Below are the code and all the weights of a small trained network. Each question names an input and a target symbol and asks about switching units off, where a switched-off unit gives its printed mean instead of its output.

import numpy as np


def w(rows, s, z=0):
    codes = np.array(rows[::2]) - 128.0
    scale = np.full(codes.shape[1], s)
    scale[-1] = z or s
    return codes * scale


def norm(h):
    return h / np.sqrt((h * h).mean(-1, keepdims=True) + 1e-5)


def f(y):
    return y / 2 * (1 + np.tanh(0.7978845608 * (y + 0.044715 * y**3)))


def softmax(a):
    e = np.exp(a - a.max(-1, keepdims=True))
    return e / e.sum(-1, keepdims=True)


def log_softmax(a):
    a = a - a.max(-1, keepdims=True)
    return a - np.log(np.exp(a).sum(-1, keepdims=True))


def net(x, mask):
    ids = ['ΘΛΣΨαβγηξπτφ'.index(c) for c in x.split()]
    T = len(ids)
    res = E[ids] + P[:T]
    u = 0
    for l in range(2):
        r = norm(res)
        for j in range(3):
            rows = slice(3 * j, 3 * j + 3)
            q, k, v = (r @ M[l][rows].T for M in (Q, K, V))
            z = softmax(np.where(np.tri(T) > 0, q @ k.T / 3**0.5, -1e9)) @ v
            o = O[l][rows]
            res = res + np.where(mask[u + j], z, o[:, -1]) @ o[:, :-1]
        u += 3
        y = f(norm(res) @ A[l][:, :-1].T + A[l][:, -1])
        res = res + np.where(mask[u : u + 12], y, B[l][:, -1]) @ B[l][:, :-1]
        u += 12
    return log_softmax(norm(res)[-1] @ U[:, :-1].T + U[:, -1])


Q, K, V, O, A, B = {}, {}, {}, {}, {}, {}
E = w([
[150,111,134,165,97,108,54,149],'Θ',
[128,124,140,111,70,162,203,150],'Λ',
[91,203,114,74,140,140,172,111],'Σ',
[180,184,154,57,81,112,130,67],'Ψ',
[142,117,115,97,153,121,87,66],'α',
[100,29,255,125,134,152,132,57],'β',
[116,149,98,202,132,167,78,140],'γ',
[179,197,161,88,160,179,108,219],'η',
[132,123,76,75,78,106,178,155],'ξ',
[104,194,120,133,163,155,130,57],'π',
[76,109,101,178,154,161,170,219],'τ',
[236,161,205,162,135,122,135,145],'φ',
],0.019)
P = w([
[105,178,65,118,214,3,205,83],'0',
[41,130,137,11,138,146,102,157],'1',
[66,119,158,52,125,158,110,149],'2',
[99,104,149,78,140,149,108,138],'3',
[117,90,153,93,138,155,111,122],'4',
[118,85,157,106,133,154,121,108],'5',
[131,73,160,113,129,157,125,97],'6',
[139,58,182,125,127,153,136,88],'7',
],0.0062)
Q[0] = w([
[162,137,138,115,158,103,119,210],'0.h1',
[140,105,109,164,231,156,164,178],'0.h1',
[125,170,104,109,117,155,188,134],'0.h1',
[156,115,100,117,96,134,148,146],'0.h2',
[119,96,147,103,120,170,155,108],'0.h2',
[109,152,129,77,189,156,131,195],'0.h2',
[128,143,119,142,250,193,187,132],'0.h3',
[103,159,122,161,105,122,97,161],'0.h3',
[94,113,114,153,169,119,55,108],'0.h3',
],0.011)
K[0] = w([
[136,120,98,112,101,96,161,188],'0.h1',
[96,118,107,135,150,178,100,197],'0.h1',
[125,194,92,173,148,122,212,108],'0.h1',
[107,141,113,149,107,102,149,161],'0.h2',
[102,102,151,91,126,157,147,112],'0.h2',
[189,164,131,153,172,87,189,132],'0.h2',
[73,183,173,149,254,172,174,138],'0.h3',
[137,185,120,201,72,131,119,175],'0.h3',
[81,109,98,156,139,91,28,116],'0.h3',
],0.0095)
V[0] = w([
[94,101,67,115,175,122,120,124],'0.h1',
[106,179,101,16,58,130,128,190],'0.h1',
[95,20,137,103,126,124,183,114],'0.h1',
[141,138,98,131,203,82,174,84],'0.h2',
[184,92,149,168,90,64,116,109],'0.h2',
[223,166,195,128,149,99,145,131],'0.h2',
[113,138,130,78,169,81,178,104],'0.h3',
[205,69,198,91,121,148,155,142],'0.h3',
[72,131,255,152,73,54,156,177],'0.h3',
],0.0067)
O[0] = w([
[167,141,133,234,115,119,79,146,115],'0.h1',
[186,79,51,163,118,137,125,177,200],'0.h1',
[77,196,109,163,157,212,103,136,131],'0.h1',
[133,120,132,199,165,153,90,142,9],'0.h2',
[143,231,153,236,61,86,167,148,178],'0.h2',
[185,114,17,122,136,141,124,141,105],'0.h2',
[220,85,71,219,87,133,162,180,60],'0.h3',
[59,198,192,174,198,128,64,219,150],'0.h3',
[198,83,2,159,233,205,131,75,203],'0.h3',
],0.0048,0.0013)
A[0] = w([
[79,238,89,139,177,113,123,96,141],'0.n1',
[75,201,72,55,213,201,190,66,94],'0.n2',
[239,163,248,154,64,116,74,72,159],'0.n3',
[121,108,134,67,90,132,124,69,119],'0.n4',
[39,86,154,181,137,104,144,239,108],'0.n5',
[117,71,178,105,202,253,102,142,137],'0.n6',
[86,219,65,89,164,122,215,107,2],'0.n7',
[18,75,147,169,127,96,193,121,126],'0.n8',
[56,148,48,214,224,168,38,203,91],'0.n9',
[180,113,110,163,138,70,122,163,109],'0.n10',
[65,199,195,160,110,149,105,110,151],'0.n11',
[81,108,103,138,91,123,38,81,144],'0.n12',
],0.0069,0.0037)
B[0] = w([
[77,59,175,40,172,59,103,108,139],'0.n1',
[158,79,141,156,89,88,168,76,173],'0.n2',
[78,129,78,129,126,174,155,154,254],'0.n3',
[136,103,107,189,93,130,147,215,175],'0.n4',
[96,174,112,65,95,148,160,89,141],'0.n5',
[136,177,109,93,68,92,89,150,200],'0.n6',
[99,75,210,173,149,137,73,99,143],'0.n7',
[124,165,1,110,178,98,132,138,150],'0.n8',
[21,146,173,48,129,80,143,196,147],'0.n9',
[72,187,146,167,149,182,102,92,133],'0.n10',
[197,91,90,126,145,151,85,181,184],'0.n11',
[126,71,142,144,99,115,109,127,210],'0.n12',
],0.0079,0.0073)
Q[1] = w([
[156,134,113,86,94,116,187,177],'1.h1',
[99,148,145,164,197,143,121,162],'1.h1',
[69,158,94,211,175,178,89,180],'1.h1',
[135,125,129,254,110,84,87,120],'1.h2',
[154,131,93,87,42,158,183,60],'1.h2',
[173,143,126,32,63,38,151,163],'1.h2',
[121,156,88,113,115,104,62,147],'1.h3',
[140,172,175,135,171,168,137,54],'1.h3',
[113,104,142,190,160,87,32,58],'1.h3',
],0.008)
K[1] = w([
[128,175,76,217,172,147,174,108],'1.h1',
[204,211,190,110,48,194,114,172],'1.h1',
[180,95,130,136,136,243,14,198],'1.h1',
[166,70,151,122,2,110,76,161],'1.h2',
[151,100,101,140,179,53,168,69],'1.h2',
[159,239,101,164,146,77,137,140],'1.h2',
[155,187,164,145,67,106,135,216],'1.h3',
[133,127,137,148,113,179,166,108],'1.h3',
[126,65,184,134,59,200,99,183],'1.h3',
],0.0083)
V[1] = w([
[176,130,163,248,208,220,72,168],'1.h1',
[114,55,98,38,129,133,43,124],'1.h1',
[171,169,174,168,43,133,79,146],'1.h1',
[64,104,140,66,236,175,93,106],'1.h2',
[84,2,178,162,143,204,150,155],'1.h2',
[199,105,116,67,164,94,158,188],'1.h2',
[229,149,213,138,113,195,132,89],'1.h3',
[112,167,172,56,103,98,120,91],'1.h3',
[165,131,61,80,146,89,63,124],'1.h3',
],0.0066)
O[1] = w([
[145,26,166,138,153,179,158,76,85],'1.h1',
[130,154,118,161,34,53,215,93,222],'1.h1',
[116,117,73,106,156,102,223,138,137],'1.h1',
[124,119,116,191,88,108,146,111,103],'1.h2',
[185,128,159,179,165,197,158,135,186],'1.h2',
[92,134,209,171,94,141,95,223,73],'1.h2',
[65,99,129,99,45,157,177,164,2],'1.h3',
[60,144,2,125,118,199,173,52,97],'1.h3',
[140,114,181,96,181,97,180,135,174],'1.h3',
],0.0064,0.0047)
A[1] = w([
[207,166,141,177,216,250,105,138,116],'1.n1',
[163,137,111,100,41,22,103,88,81],'1.n2',
[49,80,184,60,113,156,100,152,85],'1.n3',
[85,65,86,117,112,144,133,63,18],'1.n4',
[94,102,144,86,224,70,93,90,177],'1.n5',
[179,61,35,151,123,89,140,179,195],'1.n6',
[60,51,255,71,162,28,23,46,162],'1.n7',
[82,18,120,74,113,174,84,164,175],'1.n8',
[154,69,75,243,39,162,114,81,24],'1.n9',
[195,144,184,74,188,146,176,180,138],'1.n10',
[19,102,196,85,68,91,24,111,3],'1.n11',
[141,173,41,123,47,153,161,144,17],'1.n12',
],0.0084,0.0029)
B[1] = w([
[26,77,101,122,218,143,118,162,158],'1.n1',
[94,121,110,204,183,142,167,118,237],'1.n2',
[164,100,120,214,177,100,67,89,161],'1.n3',
[153,157,129,178,88,126,95,210,151],'1.n4',
[162,37,180,160,80,110,69,58,171],'1.n5',
[146,156,171,99,106,183,124,112,245],'1.n6',
[172,104,202,158,121,59,1,75,255],'1.n7',
[117,148,119,185,128,93,147,55,215],'1.n8',
[138,128,8,166,41,146,171,143,249],'1.n9',
[138,75,100,158,109,107,130,160,161],'1.n10',
[185,88,178,110,171,67,71,49,198],'1.n11',
[112,81,204,126,168,133,84,92,152],'1.n12',
],0.009,0.0071)
U = w([
[160,63,125,175,131,58,45,72,156],'Θ',
[121,123,43,193,26,176,158,117,152],'Λ',
[88,139,202,115,52,110,121,192,109],'Σ',
[211,119,101,91,107,102,75,254,95],'Ψ',
[199,187,112,152,182,53,218,144,40],'α',
[135,138,175,87,89,203,79,159,135],'β',
[183,49,71,5,121,100,168,97,85],'γ',
[148,181,143,119,191,170,198,44,118],'η',
[70,34,73,149,213,179,118,153,150],'ξ',
[72,156,184,95,107,206,126,85,125],'π',
[14,181,55,49,102,81,86,113,252],'τ',
[109,242,96,171,147,194,55,117,13],'φ',
],0.0083,0.0028)

Each question gives the input, a string of symbols that net reads in full, and the target symbol t.
The units are the heads (3 rows each of Q, K, V and O) and the neurons (one row each of A and B). Each row of codes is followed by its name. A weight is (code - 128) times the scale printed after its matrix; where a second scale follows, it is the last column's (O, A, B and U).
mask holds one flag per unit, layer by layer, with each layer's heads first. A switched-off unit (its flag False) gives its mean, the last column of its rows in O or B, instead of its output. The means were averaged over made-up inputs and are rounded, as every weight is.
A unit's drop is (log p(t) with every unit on - log p(t) with that unit switched off) / (log p(t) with every unit on - log p(t) with every unit switched off).
The circuit of an input: a set's keep is (log p(t) with only the set's units on - log p(t) with every unit switched off) / (log p(t) with every unit on - log p(t) with every unit switched off). Starting from the 12 units with the biggest drops (on a tie, the unit counted first), units are removed one at a time, each time the one whose removal leaves the highest keep (on an exact tie, the one counted first), for as long as the keep stays at least 0.8.
circuit, biggest first: the units of the circuit, biggest drop first
top k neurons: the k neurons with the biggest drops, biggest first
k most important neurons of layer l: the k neurons of layer l with the biggest drops, biggest first
heads that matter: for each layer, one digit per head in row order, 1 if its drop is at least 0.15 and else 0, layers parted by /
input Θ Θ τ Ψ, target γ: 2 most important neurons of layer 0 -> 0.n6, 0.n10
input Σ Θ Σ α ξ γ Θ φ, target ξ: circuit, biggest first -> 1.n1, 0.n3
input Ψ Σ β γ Λ, target τ: top 2 neurons -> 1.n7, 0.n11
input π Θ β Θ β Θ π, target Λ: heads that matter -> 001 / 011
input Θ γ α Θ Λ Σ, target Θ: circuit, biggest first -> 0.n7, 1.n7
input α Θ Λ τ Λ, target η: top 3 neurons -> 0.n1, 0.n3, 1.n7
input Θ Θ Λ, target γ: circuit, biggest first -> 1.h2, 1.h1, 0.h2
input Ψ α Λ, target τ: circuit, biggest first -> 1.h2, 1.h1
input γ π γ, target Λ: heads that matter -> 101 / 000
input τ Θ π Θ η α β Ψ, target φ: most important neuron of layer 0 -> 0.n9
input Θ Θ Σ η Ψ Σ Σ, target Λ: top 2 neurons -> 0.n7, 0.n2
input π β ξ β γ Θ Λ, target π: 3 most important neurons of layer 1 -> 1.n12, 1.n9, 1.n7
input π β ξ, target π: 3 most important neurons of layer 1 -> 1.n12, 1.n9, 1.n7
input Θ β φ β η, target ξ: heads that matter -> 010 / 100
input Θ φ τ α ξ, target γ: top 4 neurons -> 0.n10, 1.n7, 0.n3, 0.n6
input α φ α Ψ β Θ Ψ, target η: top 2 neurons -> 0.n1, 1.n7
input α φ φ ξ Θ φ Σ Θ, target Λ: heads that matter -> 010 / 000
input β τ Θ π φ Θ η, target ξ: heads that matter -> 000 / 100
input β η β, target Λ: top 3 neurons -> 0.n6, 0.n1, 0.n9
input π Ψ ξ Θ Ψ Ψ, target π: heads that matter -> 001 / 100
input γ η γ Θ φ β ξ, target α: top 2 neurons -> 0.n1, 0.n8
input π Σ Θ γ β Θ Θ, target Λ: heads that matter -> 000 / 000
input α γ π γ Ψ Θ β Λ, target η: heads that matter -> 011 / 010
input η Θ α Λ, target Σ: top neuron -> 1.n9
input Θ Θ β β α β Ψ, target γ: heads that matter -> 000 / 110
input ξ γ Ψ Ψ π γ Σ, target Θ: 2 most important neurons of layer 0 -> 0.n3, 0.n7
input Λ ξ Ψ, target ξ: heads that matter -> 000 / 100
input γ Θ η Ψ, target α: top 2 neurons -> 0.n1, 0.n8
input Λ ξ α α Θ γ ξ, target ξ: heads that matter -> 000 / 100
